Here is a tiny trained network, its code and every weight. The questions are about switching its units off for an input and a target symbol, where a switched-off unit gives its printed mean instead of its output.

import numpy as np


def w(rows, s, z=0):
    codes = np.array(rows[::2]) - 128.0
    scale = np.full(codes.shape[1], s)
    scale[-1] = z or s
    return codes * scale


def norm(h):
    return h / np.sqrt((h * h).mean(-1, keepdims=True) + 1e-5)


def f(y):
    return y / 2 * (1 + np.tanh(0.7978845608 * (y + 0.044715 * y**3)))


def softmax(a):
    e = np.exp(a - a.max(-1, keepdims=True))
    return e / e.sum(-1, keepdims=True)


def log_softmax(a):
    a = a - a.max(-1, keepdims=True)
    return a - np.log(np.exp(a).sum(-1, keepdims=True))


def net(x, mask):
    ids = ['ΔΛΞΦαβεζθ'.index(c) for c in x.split()]
    T = len(ids)
    res = E[ids] + P[:T]
    r = norm(res)
    for j in range(3):
        rows = slice(3 * j, 3 * j + 3)
        q, k, v = (r @ M[0][rows].T for M in (Q, K, V))
        z = softmax(np.where(np.tri(T) > 0, q @ k.T / 3**0.5, -1e9)) @ v
        o = O[0][rows]
        res = res + np.where(mask[j], z, o[:, -1]) @ o[:, :-1]
    y = f(norm(res) @ A[0][:, :-1].T + A[0][:, -1])
    res = res + np.where(mask[3:27], y, B[0][:, -1]) @ B[0][:, :-1]
    return log_softmax(norm(res)[-1] @ U[:, :-1].T + U[:, -1])


Q, K, V, O, A, B = {}, {}, {}, {}, {}, {}
E = w([
[143,44,136],'Δ',
[150,56,56],'Λ',
[202,128,41],'Ξ',
[180,64,220],'Φ',
[109,110,242],'α',
[142,106,173],'β',
[44,158,170],'ε',
[121,117,196],'ζ',
[206,173,252],'θ',
],0.014)
P = w([
[253,75,239],'0',
[32,99,173],'1',
[58,103,179],'2',
[62,103,197],'3',
[58,103,194],'4',
[68,103,183],'5',
[76,101,186],'6',
],0.0065)
Q[0] = w([
[79,123,113],'H0',
[174,170,55],'H0',
[102,110,93],'H0',
[227,2,199],'H1',
[120,202,84],'H1',
[120,93,122],'H1',
[63,85,106],'H2',
[213,27,166],'H2',
[217,166,85],'H2',
],0.027)
K[0] = w([
[166,92,97],'H0',
[47,149,93],'H0',
[97,98,100],'H0',
[255,97,155],'H1',
[91,167,86],'H1',
[161,92,133],'H1',
[45,86,122],'H2',
[196,19,181],'H2',
[192,88,95],'H2',
],0.029)
V[0] = w([
[72,52,58],'H0',
[87,137,141],'H0',
[120,181,180],'H0',
[75,116,184],'H1',
[156,6,124],'H1',
[219,137,51],'H1',
[95,174,129],'H2',
[120,8,120],'H2',
[59,36,117],'H2',
],0.016)
O[0] = w([
[91,11,81,22],'H0',
[135,99,143,98],'H0',
[153,156,167,157],'H0',
[175,88,210,167],'H1',
[254,120,94,254],'H1',
[96,216,2,101],'H1',
[129,87,176,77],'H2',
[209,167,90,243],'H2',
[239,103,158,203],'H2',
],0.013,0.0093)
A[0] = w([
[119,114,183,138],'N0',
[146,125,118,150],'N1',
[34,24,222,202],'N2',
[132,162,134,85],'N3',
[93,85,125,144],'N4',
[122,176,109,97],'N5',
[143,184,129,82],'N6',
[83,113,99,108],'N7',
[46,136,135,99],'N8',
[131,199,73,121],'N9',
[78,118,117,146],'N10',
[85,252,12,78],'N11',
[78,160,91,152],'N12',
[38,106,195,254],'N13',
[147,126,105,136],'N14',
[109,104,116,85],'N15',
[112,202,28,51],'N16',
[170,113,189,87],'N17',
[206,108,173,177],'N18',
[100,61,101,100],'N19',
[108,154,120,97],'N20',
[172,29,74,160],'N21',
[144,143,26,136],'N22',
[140,112,167,100],'N23',
],0.014,0.0034)
B[0] = w([
[85,132,106,151],'N0',
[125,125,128,145],'N1',
[55,226,31,148],'N2',
[141,120,167,136],'N3',
[158,125,116,119],'N4',
[142,121,155,132],'N5',
[155,106,164,153],'N6',
[180,108,134,119],'N7',
[150,130,102,120],'N8',
[127,104,143,153],'N9',
[164,132,126,117],'N10',
[188,2,144,160],'N11',
[163,122,156,124],'N12',
[84,221,61,144],'N13',
[121,132,128,142],'N14',
[161,109,104,116],'N15',
[124,67,117,151],'N16',
[109,77,126,193],'N17',
[116,69,126,252],'N18',
[171,85,134,126],'N19',
[154,131,133,120],'N20',
[163,176,166,174],'N21',
[69,136,146,169],'N22',
[107,108,123,147],'N23',
],0.029,0.011)
U = w([
[221,197,66,136],'Δ',
[193,149,1,219],'Λ',
[84,9,59,38],'Ξ',
[170,121,134,91],'Φ',
[84,50,174,76],'α',
[154,113,135,80],'β',
[77,115,99,253],'ε',
[109,66,165,45],'ζ',
[169,206,167,236],'θ',
],0.012,0.0035)

Each question gives the input, a string of symbols that net reads in full, and the target symbol t.
The units are the heads (3 rows each of Q, K, V and O) and the neurons (one row each of A and B). Each row of codes is followed by its name. A weight is (code - 128) times the scale printed after its matrix; where a second scale follows, it is the last column's (O, A, B and U).
mask holds one flag per unit, heads first, then neurons. A switched-off unit (its flag False) gives its mean, the last column of its rows in O or B, instead of its output. The means were averaged over made-up inputs and are rounded, as every weight is.
A unit's drop is (log p(t) with every unit on - log p(t) with that unit switched off) / (log p(t) with every unit on - log p(t) with every unit switched off).
The circuit of an input: a set's keep is (log p(t) with only the set's units on - log p(t) with every unit switched off) / (log p(t) with every unit on - log p(t) with every unit switched off). Starting from the 12 units with the biggest drops (on a tie, the unit counted first), units are removed one at a time, each time the one whose removal leaves the highest keep (on an exact tie, the one counted first), for as long as the keep stays at least 0.8.
circuit, biggest first: the units of the circuit, biggest drop first
k most important neurons: the k neurons with the biggest drops, biggest first
heads that matter: for each layer, one digit per head in row order, 1 if its drop is at least 0.15 and else 0, layers parted by /
drop when u is switched off: that unit's drop, to one decimal
input Λ Λ Φ, target Λ: heads that matter	010
input θ α Δ Λ ζ θ ζ, target θ: heads that matter	110
input β θ θ Ξ, target Ξ: 2 most important neurons	(N16 N22)
input Ξ Δ Ξ β Φ Ξ α, target Ξ: heads that matter	010
input Λ β Λ, target Λ: heads that matter	111
input Ξ Φ β ε β, target Ξ: heads that matter	010
input Λ Δ β, target Λ: circuit, biggest first	(H1)
input Δ Φ ζ θ Δ, target Δ: 2 most important neurons	(N11 N21)
input Ξ ε Δ α ζ α ζ, target Ξ: 3 most important neurons	(N16 N22 N21)
input ε α Λ α, target ε: 2 most important neurons	(N2 N13)
input Λ θ θ α Δ β Δ, target Λ: heads that matter	011
input θ θ ζ θ θ β, target θ: drop when H0 is switched off	1.9
input θ θ θ α, target θ: drop when N6 is switched off	0.0
input θ β ζ, target θ: drop when H0 is switched off	2.1
input ζ β ζ Δ ζ θ Ξ, target Ξ: most important neuron	(N16)
input θ Λ β, target θ: drop when H1 is switched off	0.1
